Below is a small trained network, with its code and all its weights. Each question gives an input and a class and asks what happens when units are switched off, that is, made to give their printed mean instead of their output.

import numpy as np


def w(rows, s, z=0):
    codes = np.array(rows[::2]) - 128.0
    scale = np.full(codes.shape[1], s)
    scale[-1] = z or s
    return codes * scale


def f(y):
    return y / 2 * (1 + np.tanh(0.7978845608 * (y + 0.044715 * y**3)))


def log_softmax(a):
    a = a - a.max(-1, keepdims=True)
    return a - np.log(np.exp(a).sum(-1, keepdims=True))


def net(x, mask):
    res = np.array(x, float).reshape(1, 4) / 4 @ E
    y = f(res @ A[0][:, :-1].T + A[0][:, -1])
    res = res + np.where(mask, y, B[0][:, -1]) @ B[0][:, :-1]
    return log_softmax(res[-1] @ U[:, :-1].T + U[:, -1])


A, B = {}, {}
E = w([
[13,84,252,156],'x0',
[88,59,23,224],'x1',
[127,128,128,127],'x2',
[149,26,139,24],'x3',
],0.015)
A[0] = w([
[102,58,88,110,45],'n1',
[169,115,124,41,91],'n2',
[156,95,137,45,216],'n3',
[98,101,102,200,82],'n4',
[149,20,94,155,35],'n5',
[157,64,167,39,85],'n6',
[142,75,39,163,251],'n7',
[148,213,178,123,236],'n8',
[130,22,108,80,41],'n9',
[63,92,224,127,194],'n10',
[210,133,111,86,253],'n11',
[8,104,194,162,64],'n12',
],0.017,0.0067)
B[0] = w([
[88,165,191,46,173],'n1',
[92,78,59,84,200],'n2',
[132,63,63,73,216],'n3',
[58,112,44,144,188],'n4',
[68,216,143,56,189],'n5',
[168,6,121,160,221],'n6',
[136,210,79,197,231],'n7',
[129,223,173,62,206],'n8',
[145,213,194,35,202],'n9',
[109,93,230,118,251],'n10',
[110,145,83,62,215],'n11',
[33,65,104,124,246],'n12',
],0.014,0.027)
U = w([
[227,245,103,52,245],'0',
[57,46,9,128,221],'1',
[72,181,222,83,141],'2',
[178,14,180,134,16],'3',
[208,202,20,243,21],'4',
],0.014,0.012)

Each question gives the input, the list of numbers given to net, and the class t.
The units are the neurons (one row each of A and B). Each row of codes is followed by its name. A weight is (code - 128) times the scale printed after its matrix; where a second scale follows, it is the last column's (A, B and U).
mask holds one flag per neuron, in row order. A switched-off neuron (its flag False) gives its mean, the last column of its row in B, instead of its output. The means were averaged over made-up inputs and are rounded, as every weight is.
A unit's drop is (log p(t) with every unit on - log p(t) with that unit switched off) / (log p(t) with every unit on - log p(t) with every unit switched off).
The circuit of an input: a set's keep is (log p(t) with only the set's units on - log p(t) with every unit switched off) / (log p(t) with every unit on - log p(t) with every unit switched off). Starting from all 12 units, units are removed one at a time, each time the one whose removal leaves the highest keep (on an exact tie, the one counted first), for as long as the keep stays at least 0.8.
circuit, biggest first: the units of the circuit, biggest drop first
k most important neurons: the k neurons with the biggest drops, biggest first
drop of u: that unit's drop, to one decimal
input [0,-8,1,3], class 1: circuit, biggest first -> [n3]
input [-3,2,0,8], class 0: 2 most important neurons -> [n9, n12]
input [7,1,-1,-1], class 1: 4 most important neurons -> [n12, n9, n8, n5]
input [-5,-8,-6,0], class 0: 3 most important neurons -> [n8, n12, n4]
input [0,-8,-3,5], class 1: 2 most important neurons -> [n2, n3]
input [-7,1,2,8], class 0: 3 most important neurons -> [n9, n12, n5]
input [2,0,5,8], class 3: 3 most important neurons -> [n6, n3, n8]
input [-1,-7,7,-1], class 0: drop of n8 -> 0.6
input [3,-1,-3,6], class 3: drop of n6 -> 0.4
input [8,3,-2,-5], class 1: drop of n12 -> 1.0
